Below is a small trained network, with its code and all its weights. Each question gives an input and a target symbol and asks what happens when units are switched off, that is, made to give their printed mean instead of their output.

import numpy as np


def w(rows, s, z=0):
    codes = np.array(rows[::2]) - 128.0
    scale = np.full(codes.shape[1], s)
    scale[-1] = z or s
    return codes * scale


def f(y):
    return np.maximum(y, 0)


def softmax(a):
    e = np.exp(a - a.max(-1, keepdims=True))
    return e / e.sum(-1, keepdims=True)


def log_softmax(a):
    a = a - a.max(-1, keepdims=True)
    return a - np.log(np.exp(a).sum(-1, keepdims=True))


def net(x, mask):
    ids = ['ΔΞγελμ'.index(c) for c in x.split()]
    T = len(ids)
    res = E[ids] + P[:T]
    u = 0
    for l in range(3):
        r = res
        for j in range(2):
            rows = slice(4 * j, 4 * j + 4)
            q, k, v = (r @ M[l][rows].T for M in (Q, K, V))
            z = softmax(np.where(np.tri(T) > 0, q @ k.T / 4**0.5, -1e9)) @ v
            o = O[l][rows]
            res = res + np.where(mask[u + j], z, o[:, -1]) @ o[:, :-1]
        u += 2
        y = f(res @ A[l][:, :-1].T + A[l][:, -1])
        res = res + np.where(mask[u : u + 4], y, B[l][:, -1]) @ B[l][:, :-1]
        u += 4
    return log_softmax(res[-1] @ U[:, :-1].T + U[:, -1])


Q, K, V, O, A, B = {}, {}, {}, {}, {}, {}
E = w([
[184,236,149,176,105,199,213,116],'Δ',
[242,32,54,77,134,153,127,122],'Ξ',
[118,197,110,62,64,51,164,2],'γ',
[71,107,110,133,204,154,221,164],'ε',
[147,189,77,131,233,50,134,136],'λ',
[49,157,40,165,98,166,90,102],'μ',
],0.0055)
P = w([
[126,110,201,98,68,82,61,212],'0',
[117,173,112,45,103,142,148,216],'1',
[130,176,90,73,113,138,166,194],'2',
[143,170,83,102,116,145,173,162],'3',
[149,167,81,125,134,137,176,133],'4',
[149,156,79,138,141,145,185,103],'5',
[155,153,75,152,158,152,180,83],'6',
[160,150,72,163,169,158,185,55],'7',
[162,142,74,171,186,167,184,37],'8',
[159,138,78,176,206,177,184,15],'9',
[178,142,59,195,210,192,158,2],'10',
],0.0033)
Q[0] = w([
[64,87,193,84,72,91,55,163],'L0H1',
[108,120,187,98,172,82,122,155],'L0H1',
[151,73,153,109,111,120,103,162],'L0H1',
[136,150,1,141,187,125,187,101],'L0H1',
[131,127,147,148,88,142,125,123],'L0H2',
[169,124,127,151,166,110,93,125],'L0H2',
[122,120,189,107,125,71,106,118],'L0H2',
[137,119,125,81,88,136,145,93],'L0H2',
],0.024)
K[0] = w([
[164,155,203,82,78,114,121,231],'L0H1',
[130,122,104,135,21,170,100,158],'L0H1',
[78,182,153,151,113,121,122,174],'L0H1',
[177,145,115,202,165,189,183,7],'L0H1',
[152,112,180,134,161,147,150,120],'L0H2',
[180,175,91,127,168,81,114,140],'L0H2',
[134,114,147,131,143,131,125,244],'L0H2',
[140,50,142,177,110,169,89,129],'L0H2',
],0.017)
V[0] = w([
[64,129,54,81,140,12,96,75],'L0H1',
[248,172,125,92,152,112,202,113],'L0H1',
[157,58,172,52,130,81,171,109],'L0H1',
[62,238,238,190,107,98,157,70],'L0H1',
[91,103,62,69,62,158,166,23],'L0H2',
[95,83,229,87,124,41,117,148],'L0H2',
[126,131,129,184,154,133,22,179],'L0H2',
[143,136,133,96,121,123,220,109],'L0H2',
],0.011)
O[0] = w([
[166,175,91,130,63,85,131,230,107],'L0H1',
[107,170,108,11,147,175,130,118,252],'L0H1',
[94,125,186,55,73,111,126,146,76],'L0H1',
[158,149,169,140,179,152,1,165,156],'L0H1',
[172,195,57,141,103,120,129,215,193],'L0H2',
[126,110,226,131,72,70,109,171,13],'L0H2',
[148,102,130,187,138,111,146,52,59],'L0H2',
[101,140,132,70,132,152,114,172,188],'L0H2',
],0.0082,0.0044)
A[0] = w([
[154,118,143,166,36,103,97,136,73],'L0N1',
[1,106,82,158,138,165,133,158,198],'L0N2',
[130,63,127,146,85,129,163,124,6],'L0N3',
[178,130,125,163,184,156,208,157,175],'L0N4',
],0.0084,0.0011)
B[0] = w([
[67,78,164,132,98,108,118,47,140],'L0N1',
[2,106,100,150,137,175,135,178,217],'L0N2',
[171,108,178,142,115,121,63,147,133],'L0N3',
[171,137,96,184,154,156,216,166,255],'L0N4',
],0.0058,0.0046)
Q[1] = w([
[139,134,221,185,68,122,112,96],'L1H1',
[127,67,149,151,128,218,143,222],'L1H1',
[254,37,134,61,137,110,147,109],'L1H1',
[181,225,191,125,158,181,212,124],'L1H1',
[152,145,129,167,162,113,113,139],'L1H2',
[91,78,126,157,139,162,160,144],'L1H2',
[115,156,114,111,108,150,97,137],'L1H2',
[100,112,171,109,154,106,137,170],'L1H2',
],0.021)
K[1] = w([
[113,79,238,143,146,158,39,89],'L1H1',
[86,72,100,181,195,149,223,6],'L1H1',
[37,172,141,2,29,100,201,45],'L1H1',
[95,126,127,25,227,217,22,104],'L1H1',
[98,117,130,132,94,180,152,159],'L1H2',
[95,68,127,96,190,88,132,150],'L1H2',
[134,101,125,150,100,115,103,65],'L1H2',
[116,138,42,90,158,141,137,137],'L1H2',
],0.016)
V[1] = w([
[63,123,24,121,39,153,27,66],'L1H1',
[42,253,188,193,80,193,177,140],'L1H1',
[221,210,153,125,71,136,128,6],'L1H1',
[206,70,147,131,47,250,146,166],'L1H1',
[164,128,121,126,175,146,107,105],'L1H2',
[137,160,196,60,107,186,159,169],'L1H2',
[64,151,126,195,118,161,190,133],'L1H2',
[104,91,193,121,112,123,91,59],'L1H2',
],0.011)
O[1] = w([
[80,129,93,208,27,135,121,155,156],'L1H1',
[64,196,211,185,170,133,90,126,253],'L1H1',
[65,151,97,82,110,159,25,112,55],'L1H1',
[139,93,159,122,98,248,117,85,164],'L1H1',
[95,128,148,120,156,112,129,120,115],'L1H2',
[116,188,114,145,104,143,127,84,162],'L1H2',
[121,125,120,117,117,181,90,150,139],'L1H2',
[171,152,144,98,149,105,102,125,117],'L1H2',
],0.012,0.0062)
A[1] = w([
[131,93,131,179,66,64,167,112,72],'L1N1',
[113,102,237,133,182,75,213,116,4],'L1N2',
[239,138,1,40,194,17,148,141,182],'L1N3',
[58,195,81,66,59,91,44,208,86],'L1N4',
],0.0066,0.0012)
B[1] = w([
[150,99,118,178,128,119,118,58,183],'L1N1',
[115,86,171,72,120,159,155,199,222],'L1N2',
[15,171,51,106,122,71,179,88,252],'L1N3',
[149,148,161,84,133,150,89,254,227],'L1N4',
],0.0064,0.0047)
Q[2] = w([
[43,245,68,125,134,237,226,182],'L2H1',
[137,115,128,125,110,134,105,142],'L2H1',
[156,67,149,127,87,45,80,48],'L2H1',
[126,161,113,131,113,146,138,119],'L2H1',
[102,129,59,132,80,111,146,181],'L2H2',
[130,122,155,117,161,61,137,104],'L2H2',
[130,93,133,101,118,152,169,124],'L2H2',
[72,97,130,118,160,156,92,155],'L2H2',
],0.012)
K[2] = w([
[172,16,218,74,122,58,36,90],'L2H1',
[139,83,137,132,144,123,183,132],'L2H1',
[112,222,68,102,130,254,190,195],'L2H1',
[138,102,157,112,143,121,103,133],'L2H1',
[197,106,168,147,55,29,74,91],'L2H2',
[103,112,75,148,118,153,200,200],'L2H2',
[67,109,145,152,63,172,92,152],'L2H2',
[135,215,45,146,116,130,91,78],'L2H2',
],0.0078)
V[2] = w([
[102,222,177,114,218,28,142,144],'L2H1',
[80,98,166,103,248,177,193,79],'L2H1',
[70,175,57,171,181,157,11,74],'L2H1',
[86,74,2,91,94,57,144,106],'L2H1',
[129,160,68,69,123,141,161,133],'L2H2',
[91,24,114,150,207,160,154,235],'L2H2',
[191,178,72,131,75,200,187,110],'L2H2',
[119,134,32,178,168,136,129,117],'L2H2',
],0.0063)
O[2] = w([
[110,41,15,125,44,119,73,130,255],'L2H1',
[123,171,67,2,141,92,77,109,58],'L2H1',
[32,52,62,136,216,104,202,104,119],'L2H1',
[186,119,170,76,101,190,220,26,124],'L2H1',
[174,143,163,127,137,169,97,85,133],'L2H2',
[106,32,190,134,174,160,166,243,115],'L2H2',
[138,206,214,127,148,111,99,75,118],'L2H2',
[148,117,193,166,122,135,174,99,121],'L2H2',
],0.0047,0.0066)
A[2] = w([
[167,128,146,155,68,255,132,181,247],'L2N1',
[74,123,153,179,176,153,34,157,198],'L2N2',
[106,182,109,4,174,212,160,178,252],'L2N3',
[73,18,157,80,182,156,72,62,184],'L2N4',
],0.0077,0.0015)
B[2] = w([
[165,76,139,175,64,203,65,113,246],'L2N1',
[135,181,186,163,174,88,156,123,203],'L2N2',
[138,102,132,3,181,74,104,139,249],'L2N3',
[107,131,160,128,168,120,195,36,166],'L2N4',
],0.0067,0.018)
U = w([
[110,186,221,112,185,177,76,10,82],'Δ',
[146,24,42,68,59,198,139,48,74],'Ξ',
[160,173,108,86,106,151,9,251,22],'γ',
[129,14,208,124,174,132,170,202,80],'ε',
[71,187,68,114,182,38,196,118,249],'λ',
[92,145,101,254,75,133,138,114,242],'μ',
],0.0021,0.0012)

Each question gives the input, a string of symbols that net reads in full, and the target symbol t.
The units are the heads (4 rows each of Q, K, V and O) and the neurons (one row each of A and B). Each row of codes is followed by its name. A weight is (code - 128) times the scale printed after its matrix; where a second scale follows, it is the last column's (O, A, B and U).
mask holds one flag per unit, layer by layer, with each layer's heads first. A switched-off unit (its flag False) gives its mean, the last column of its rows in O or B, instead of its output. The means were averaged over made-up inputs and are rounded, as every weight is.
A unit's drop is (log p(t) with every unit on - log p(t) with that unit switched off) / (log p(t) with every unit on - log p(t) with every unit switched off).
The circuit of an input: a set's keep is (log p(t) with only the set's units on - log p(t) with every unit switched off) / (log p(t) with every unit on - log p(t) with every unit switched off). Starting from the 12 units with the biggest drops (on a tie, the unit counted first), units are removed one at a time, each time the one whose removal leaves the highest keep (on an exact tie, the one counted first), for as long as the keep stays at least 0.8.
units of the circuit, in order: the units of the circuit, biggest drop first
unit that matters most: the unit with the biggest drop
top k neurons: the k neurons with the biggest drops, biggest first
k most important neurons of layer l: the k neurons of layer l with the biggest drops, biggest first
which heads matter: for each layer, one digit per head in row order, 1 if its drop is at least 0.15 and else 0, layers parted by /
input γ λ μ Δ Δ Δ ε γ γ, target μ: which heads matter	01 / 01 / 10
input μ Δ ε μ Δ γ Δ λ, target ε: units of the circuit, in order	L1H2; L2H2; L0H1; L0H2
input ε μ λ Δ Δ Δ γ γ γ μ, target γ: units of the circuit, in order	L0H2; L2H1; L1N4; L0H1
input λ Ξ ε ε, target Ξ: units of the circuit, in order	L2H1; L0H2; L1N3; L1H1
input Ξ γ Ξ γ λ λ Ξ, target γ: unit that matters most	L0H1
input Ξ Ξ Δ Δ Ξ λ μ γ, target γ: units of the circuit, in order	L0H1; L1N4; L1H1; L0N4
input Δ μ Δ λ ε Δ μ μ λ μ μ, target λ: units of the circuit, in order	L2N1; L1H1
input Ξ μ μ Δ Δ Δ Δ Δ Ξ, target Δ: units of the circuit, in order	L2H1; L1H1
input λ Δ λ, target Ξ: units of the circuit, in order	L2H1; L1H1; L1N3; L0H2
input Ξ μ Ξ Ξ Ξ ε μ Δ Ξ μ, target Δ: which heads matter	10 / 10 / 10
input Ξ Δ γ μ μ Δ μ, target Δ: units of the circuit, in order	L1H1; L0N4; L2H1
input μ λ μ γ Ξ μ ε μ Δ Δ Ξ, target ε: units of the circuit, in order	L1H2; L0H2; L0H1; L2H2
input μ Δ Δ γ λ Ξ Ξ Δ, target ε: which heads matter	11 / 01 / 11
input μ Δ Δ λ γ, target ε: unit that matters most	L0H1
input Δ Δ Δ Ξ ε μ Ξ Δ μ, target Ξ: 2 most important neurons of layer 0	L0N4; L0N2
input ε Δ ε ε Δ Δ Δ μ, target γ: units of the circuit, in order	L2H1; L1H1; L0H2
input ε Δ ε ε Ξ ε Δ Ξ Δ, target γ: units of the circuit, in order	L2H1; L1H1; L1N2; L0H2
input γ μ Δ Δ Δ μ Δ μ μ ε, target μ: units of the circuit, in order	L2H1; L0H2; L2N3; L0H1
input γ λ Δ Ξ, target Ξ: units of the circuit, in order	L1H1; L0H1
input Δ λ Δ Δ Ξ, target λ: most important neuron of layer 1	L1N3
input γ μ μ Δ μ μ μ Δ ε, target μ: which heads matter	11 / 01 / 10
input Ξ γ ε Δ, target Δ: units of the circuit, in order	L0H1; L1H1; L2H1
input ε Δ γ, target γ: units of the circuit, in order	L1H1; L2H1; L0H1; L1N4
input λ λ Ξ γ Δ Δ Δ ε, target Ξ: top 2 neurons	L1N3; L2N2
input ε Ξ Δ Ξ, target γ: which heads matter	01 / 10 / 10
input Δ Δ Δ λ μ Δ, target λ: which heads matter	10 / 10 / 10
input λ μ ε μ Δ Δ Δ, target Ξ: which heads matter	01 / 11 / 10
input γ Δ λ, target μ: top 2 neurons	L2N3; L0N4
input Ξ ε Ξ ε, target Δ: unit that matters most	L1H2
input Δ ε ε Δ Ξ, target λ: which heads matter	00 / 00 / 10
